Each set of rows is followed by a matrix. The matrix takes any point to its nearest point in the smallest flat space through zero that holds those rows.
[[1.714 0.043 7.499 6.200 4.249 6.110]]
Nearest-point matrix:
[0.019 0.000 0.084 0.069 0.048 0.068]
[0.000 0.000 0.002 0.002 0.001 0.002]
[0.084 0.002 0.368 0.304 0.208 0.299]
[0.069 0.002 0.304 0.251 0.172 0.248]
[0.048 0.001 0.208 0.172 0.118 0.170]
[0.068 0.002 0.299 0.248 0.170 0.244]

[[-4.447 -5.307  0.055 -8.492 -2.320  4.554]
 [-4.726 -2.115 -1.189 -5.529 -2.595  2.189]]
Nearest-point matrix:
[ 0.534 -0.130  0.265  0.259  0.307  0.030]
[-0.130  0.405 -0.197  0.308 -0.088 -0.288]
[ 0.265 -0.197  0.178 -0.003  0.157  0.114]
[ 0.259  0.308 -0.003  0.493  0.135 -0.264]
[ 0.307 -0.088  0.157  0.135  0.177  0.027]
[ 0.030 -0.288  0.114 -0.264  0.027  0.213]

[[-0.481  4.226  1.916  4.289  0.796  0.338]
 [ 0.370  4.244  6.452  6.561 -1.236 -4.758]]
Nearest-point matrix:
[ 0.026 -0.080  0.054 -0.036 -0.056 -0.108]
[-0.080  0.481  0.085  0.422  0.150  0.188]
[ 0.054  0.085  0.378  0.255 -0.137 -0.376]
[-0.036  0.422  0.255  0.460  0.051 -0.038]
[-0.056  0.150 -0.137  0.051  0.120  0.243]
[-0.108  0.188 -0.376 -0.038  0.243  0.534]

[[-5.830 -2.808  3.583 -5.112 -1.704 -7.766]
 [-4.718 -1.496 -1.220  5.690 -1.628 -3.878]]
Nearest-point matrix:
[ 0.408  0.158 -0.046 -0.132  0.132  0.424]
[ 0.158  0.066 -0.044  0.012  0.049  0.180]
[-0.046 -0.044  0.147 -0.323 -0.006 -0.130]
[-0.132  0.012 -0.323  0.847 -0.063  0.060]
[ 0.132  0.049 -0.006 -0.063  0.043  0.132]
[ 0.424  0.180 -0.130  0.060  0.132  0.488]

[[ 0.835  2.243 -0.431 -6.719 -1.057  0.899]]
Nearest-point matrix:
[ 0.013  0.035 -0.007 -0.106 -0.017  0.014]
[ 0.035  0.095 -0.018 -0.284 -0.045  0.038]
[-0.007 -0.018  0.004  0.055  0.009 -0.007]
[-0.106 -0.284  0.055  0.852  0.134 -0.114]
[-0.017 -0.045  0.009  0.134  0.021 -0.018]
[ 0.014  0.038 -0.007 -0.114 -0.018  0.015]

[[ 1.771  3.840  1.477  4.006 -7.207 -5.317]]
Nearest-point matrix:
[ 0.027  0.058  0.022  0.061 -0.110 -0.081]
[ 0.058  0.127  0.049  0.132 -0.238 -0.176]
[ 0.022  0.049  0.019  0.051 -0.092 -0.068]
[ 0.061  0.132  0.051  0.138 -0.248 -0.183]
[-0.110 -0.238 -0.092 -0.248  0.447  0.329]
[-0.081 -0.176 -0.068 -0.183  0.329  0.243]

[[ 3.093 -7.884 -3.588  1.237  5.030  0.648]]
Nearest-point matrix:
[ 0.086 -0.218 -0.099  0.034  0.139  0.018]
[-0.218  0.556  0.253 -0.087 -0.355 -0.046]
[-0.099  0.253  0.115 -0.040 -0.161 -0.021]
[ 0.034 -0.087 -0.040  0.014  0.056  0.007]
[ 0.139 -0.355 -0.161  0.056  0.226  0.029]
[ 0.018 -0.046 -0.021  0.007  0.029  0.004]

[[-8.876  0.326 -1.198 -0.665 -3.311 -0.939]
 [-2.012  2.465  3.706 -4.644 -4.732 -1.728]]
Nearest-point matrix:
[ 0.880  0.022  0.208 -0.035  0.239  0.059]
[ 0.022  0.096  0.164 -0.180 -0.153 -0.059]
[ 0.208  0.164  0.314 -0.307 -0.208 -0.087]
[-0.035 -0.180 -0.307  0.339  0.289  0.111]
[ 0.239 -0.153 -0.208  0.289  0.329  0.117]
[ 0.059 -0.059 -0.087  0.111  0.117  0.042]

[[-0.740  3.705 -2.944  7.757  2.272  1.688]
 [ 3.907  0.226  1.319 -0.630 -1.566  3.066]]
Nearest-point matrix:
[ 0.524  0.051  0.162 -0.042 -0.199  0.423]
[ 0.051  0.163 -0.098  0.319  0.064  0.137]
[ 0.162 -0.098  0.132 -0.245 -0.122  0.062]
[-0.042  0.319 -0.245  0.661  0.186  0.161]
[-0.199  0.064 -0.122  0.186  0.120 -0.110]
[ 0.423  0.137  0.062  0.161 -0.110  0.400]

[[-4.022 -5.792  5.736 -3.969  2.964 -0.267]
 [ 0.787 -8.689  2.580 -5.220  1.095  0.679]]
Nearest-point matrix:
[ 0.522 -0.159 -0.401 -0.041 -0.230  0.093]
[-0.159  0.695 -0.121  0.407 -0.040 -0.070]
[-0.401 -0.121  0.400 -0.117  0.218 -0.056]
[-0.041  0.407 -0.117  0.244 -0.049 -0.032]
[-0.230 -0.040  0.218 -0.049  0.120 -0.034]
[ 0.093 -0.070 -0.056 -0.032 -0.034  0.019]

[[ 5.021 -1.490 -6.636  3.817  4.433  5.234]]
Nearest-point matrix:
[ 0.189 -0.056 -0.250  0.144  0.167  0.197]
[-0.056  0.017  0.074 -0.043 -0.050 -0.059]
[-0.250  0.074  0.331 -0.190 -0.221 -0.261]
[ 0.144 -0.043 -0.190  0.109  0.127  0.150]
[ 0.167 -0.050 -0.221  0.127  0.148  0.174]
[ 0.197 -0.059 -0.261  0.150  0.174  0.206]

[[-3.833 -4.826  1.069  0.846 -0.747  6.359]
 [-3.094  0.670 -2.366  2.655  0.167  5.988]]
Nearest-point matrix:
[ 0.207  0.133  0.033 -0.101  0.019 -0.367]
[ 0.133  0.656 -0.383  0.182  0.108 -0.128]
[ 0.033 -0.383  0.291 -0.191 -0.065 -0.134]
[-0.101  0.182 -0.191  0.156  0.032  0.225]
[ 0.019  0.108 -0.065  0.032  0.018 -0.015]
[-0.367 -0.128 -0.134  0.225 -0.015  0.672]

[[ 3.865 -0.222  2.774  4.565 -6.594 -4.141]
 [ 5.240 -0.780  0.786  3.589 -3.972 -4.648]]
Nearest-point matrix:
[ 0.566 -0.129 -0.190  0.147  0.031 -0.413]
[-0.129  0.035  0.078 -0.003 -0.064  0.083]
[-0.190  0.078  0.278  0.137 -0.367  0.069]
[ 0.147 -0.003  0.137  0.201 -0.304 -0.168]
[ 0.031 -0.064 -0.367 -0.304  0.597  0.093]
[-0.413  0.083  0.069 -0.168  0.093  0.323]

[[-0.227 -6.517 -6.370 -7.557  3.930 -8.020]]
Nearest-point matrix:
[ 0.000  0.007  0.007  0.008 -0.004  0.008]
[ 0.007  0.193  0.189  0.224 -0.116  0.238]
[ 0.007  0.189  0.184  0.219 -0.114  0.232]
[ 0.008  0.224  0.219  0.260 -0.135  0.276]
[-0.004 -0.116 -0.114 -0.135  0.070 -0.143]
[ 0.008  0.238  0.232  0.276 -0.143  0.292]

[[ 8.571 -7.890 -2.414  3.565 -0.157 -4.405]
 [ 6.260 -6.033 -0.012  3.096  1.800 -2.238]]
Nearest-point matrix:
[ 0.431 -0.405 -0.067  0.194  0.052 -0.191]
[-0.405  0.390  0.004 -0.199 -0.113  0.146]
[-0.067  0.004  0.393  0.077  0.411  0.244]
[ 0.194 -0.199  0.077  0.118  0.141 -0.026]
[ 0.052 -0.113  0.411  0.141  0.464  0.211]
[-0.191  0.146  0.244 -0.026  0.211  0.204]

[[-2.085 -4.463  1.605 -1.328  0.728  5.261]
 [ 1.403 -4.207  4.384 -6.693 -1.078 -6.394]]
Nearest-point matrix:
[ 0.090  0.118 -0.013 -0.021 -0.038 -0.257]
[ 0.118  0.506 -0.283  0.342 -0.020 -0.197]
[-0.013 -0.283  0.204 -0.277 -0.016 -0.070]
[-0.021  0.342 -0.277  0.394  0.039  0.208]
[-0.038 -0.020 -0.016  0.039  0.018  0.119]
[-0.257 -0.197 -0.070  0.208  0.119  0.788]

[[ 0.720  0.808  1.536  0.123 -7.216  0.645]]
Nearest-point matrix:
[ 0.009  0.010  0.020  0.002 -0.093  0.008]
[ 0.010  0.012  0.022  0.002 -0.104  0.009]
[ 0.020  0.022  0.042  0.003 -0.198  0.018]
[ 0.002  0.002  0.003  0.000 -0.016  0.001]
[-0.093 -0.104 -0.198 -0.016  0.929 -0.083]
[ 0.008  0.009  0.018  0.001 -0.083  0.007]

[[ 7.188 -2.900 -2.490 -2.203 -3.600  0.560]]
Nearest-point matrix:
[ 0.612 -0.247 -0.212 -0.188 -0.307  0.048]
[-0.247  0.100  0.086  0.076  0.124 -0.019]
[-0.212  0.086  0.073  0.065  0.106 -0.017]
[-0.188  0.076  0.065  0.057  0.094 -0.015]
[-0.307  0.124  0.106  0.094  0.154 -0.024]
[ 0.048 -0.019 -0.017 -0.015 -0.024  0.004]

[[ 2.047  1.272 -2.196 -3.153  1.739 -1.246]
 [ 7.848 -1.538 -3.864 -4.255 -2.070 -0.553]]
Nearest-point matrix:
[ 0.624 -0.182 -0.265 -0.266 -0.246 -0.005]
[-0.182  0.242 -0.057 -0.154  0.329 -0.123]
[-0.265 -0.057  0.208  0.277 -0.079  0.091]
[-0.266 -0.154  0.277  0.395 -0.210  0.154]
[-0.246  0.329 -0.079 -0.210  0.448 -0.168]
[-0.005 -0.123  0.091  0.154 -0.168  0.082]

[[-6.497  1.454  2.869 -5.230 -1.785  4.522]
 [-1.838 -1.460  0.612 -3.637 -0.049  8.892]]
Nearest-point matrix:
[ 0.545 -0.220 -0.251  0.325  0.174  0.021]
[-0.220  0.142  0.107 -0.071 -0.083 -0.223]
[-0.251  0.107  0.116 -0.143 -0.081 -0.033]
[ 0.325 -0.071 -0.143  0.264  0.089 -0.235]
[ 0.174 -0.083 -0.081  0.089  0.058  0.059]
[ 0.021 -0.223 -0.033 -0.235  0.059  0.874]

[[ 0.985  2.885 -0.101 -3.493  5.964 -2.853]
 [ 0.304  4.036 -0.763 -3.811  8.452 -2.996]]
Nearest-point matrix:
[ 0.332 -0.057  0.206 -0.283 -0.153 -0.269]
[-0.057  0.160 -0.070 -0.081  0.341 -0.054]
[ 0.206 -0.070  0.135 -0.145 -0.168 -0.143]
[-0.283 -0.081 -0.145  0.354 -0.143  0.317]
[-0.153  0.341 -0.168 -0.143  0.732 -0.087]
[-0.269 -0.054 -0.143  0.317 -0.087  0.286]

[[-5.650 -2.699  4.322 -8.027  3.192  4.439]]
Nearest-point matrix:
[ 0.210  0.100 -0.160  0.298 -0.118 -0.165]
[ 0.100  0.048 -0.077  0.142 -0.057 -0.079]
[-0.160 -0.077  0.123 -0.228  0.091  0.126]
[ 0.298  0.142 -0.228  0.423 -0.168 -0.234]
[-0.118 -0.057  0.091 -0.168  0.067  0.093]
[-0.165 -0.079  0.126 -0.234  0.093  0.129]

[[-8.026  2.227 -2.516 -3.780  3.540  3.171]
 [ 2.695  2.451  0.958 -7.000 -2.575  4.800]]
Nearest-point matrix:
[ 0.722 -0.071  0.231  0.005 -0.375 -0.048]
[-0.071  0.096 -0.019 -0.231 -0.002  0.168]
[ 0.231 -0.019  0.074 -0.007 -0.121 -0.009]
[ 0.005 -0.231 -0.007  0.595  0.097 -0.422]
[-0.375 -0.002 -0.121  0.097  0.211 -0.046]
[-0.048  0.168 -0.009 -0.422 -0.046  0.302]

[[ 1.228 -1.685 -4.213  1.694 -6.304 -1.188]
 [ 1.277 -3.110 -2.330 -0.468 -1.966 -1.169]]
Nearest-point matrix:
[ 0.082 -0.223 -0.114 -0.069 -0.047 -0.074]
[-0.223  0.665  0.224  0.281 -0.066  0.198]
[-0.114  0.224  0.290 -0.047  0.359  0.107]
[-0.069  0.281 -0.047  0.212 -0.279  0.057]
[-0.047 -0.066  0.359 -0.279  0.684  0.052]
[-0.074  0.198  0.107  0.057  0.052  0.067]

[[-8.316  7.555 -4.969 -2.074 -4.997  1.199]
 [ 1.855  6.245  7.624 -0.812  3.795  6.225]]
Nearest-point matrix:
[ 0.389 -0.295  0.280  0.088  0.253 -0.008]
[-0.295  0.626  0.118 -0.131 -0.056  0.336]
[ 0.280  0.118  0.474  0.010  0.294  0.265]
[ 0.088 -0.131  0.010  0.030  0.035 -0.055]
[ 0.253 -0.056  0.294  0.035  0.211  0.106]
[-0.008  0.336  0.265 -0.055  0.106  0.270]

[[ 7.099  6.903 -5.123  0.406  0.178  6.648]
 [ 8.730  7.660 -5.446  0.783 -0.819  8.066]]
Nearest-point matrix:
[ 0.410  0.197 -0.088  0.093 -0.242  0.358]
[ 0.197  0.360 -0.316 -0.046  0.216  0.207]
[-0.088 -0.316  0.301  0.074 -0.291 -0.113]
[ 0.093 -0.046  0.074  0.052 -0.169  0.069]
[-0.242  0.216 -0.291 -0.169  0.560 -0.167]
[ 0.358  0.207 -0.113  0.069 -0.167  0.316]

[[ 1.341  3.618 -1.176  0.338  7.220 -0.909]]
Nearest-point matrix:
[ 0.026  0.070 -0.023  0.007  0.140 -0.018]
[ 0.070  0.189 -0.061  0.018  0.377 -0.047]
[-0.023 -0.061  0.020 -0.006 -0.122  0.015]
[ 0.007  0.018 -0.006  0.002  0.035 -0.004]
[ 0.140  0.377 -0.122  0.035  0.752 -0.095]
[-0.018 -0.047  0.015 -0.004 -0.095  0.012]

[[-1.069  4.266 -0.408 -0.891 -6.622  1.819]]
Nearest-point matrix:
[ 0.017 -0.068  0.006  0.014  0.105 -0.029]
[-0.068  0.270 -0.026 -0.056 -0.419  0.115]
[ 0.006 -0.026  0.002  0.005  0.040 -0.011]
[ 0.014 -0.056  0.005  0.012  0.087 -0.024]
[ 0.105 -0.419  0.040  0.087  0.650 -0.179]
[-0.029  0.115 -0.011 -0.024 -0.179  0.049]

[[-5.858  6.820  1.403  4.245  2.286  2.292]
 [-4.449  5.795 -1.234  7.220  0.818  1.385]]
Nearest-point matrix:
[ 0.339 -0.371 -0.169 -0.092 -0.167 -0.146]
[-0.371  0.422  0.123  0.209  0.158  0.150]
[-0.169  0.123  0.319 -0.361  0.177  0.109]
[-0.092  0.209 -0.361  0.731 -0.117 -0.023]
[-0.167  0.158  0.177 -0.117  0.120  0.087]
[-0.146  0.150  0.109 -0.023  0.087  0.069]

[[-3.343 -6.369 -5.245 -1.627 -1.346  0.741]]
Nearest-point matrix:
[ 0.133  0.253  0.208  0.065  0.053 -0.029]
[ 0.253  0.481  0.396  0.123  0.102 -0.056]
[ 0.208  0.396  0.326  0.101  0.084 -0.046]
[ 0.065  0.123  0.101  0.031  0.026 -0.014]
[ 0.053  0.102  0.084  0.026  0.022 -0.012]
[-0.029 -0.056 -0.046 -0.014 -0.012  0.007]

[[-4.293  2.022  0.295  7.744  3.250  8.852]]
Nearest-point matrix:
[ 0.107 -0.051 -0.007 -0.194 -0.081 -0.222]
[-0.051  0.024  0.003  0.091  0.038  0.104]
[-0.007  0.003  0.001  0.013  0.006  0.015]
[-0.194  0.091  0.013  0.350  0.147  0.400]
[-0.081  0.038  0.006  0.147  0.062  0.168]
[-0.222  0.104  0.015  0.400  0.168  0.457]
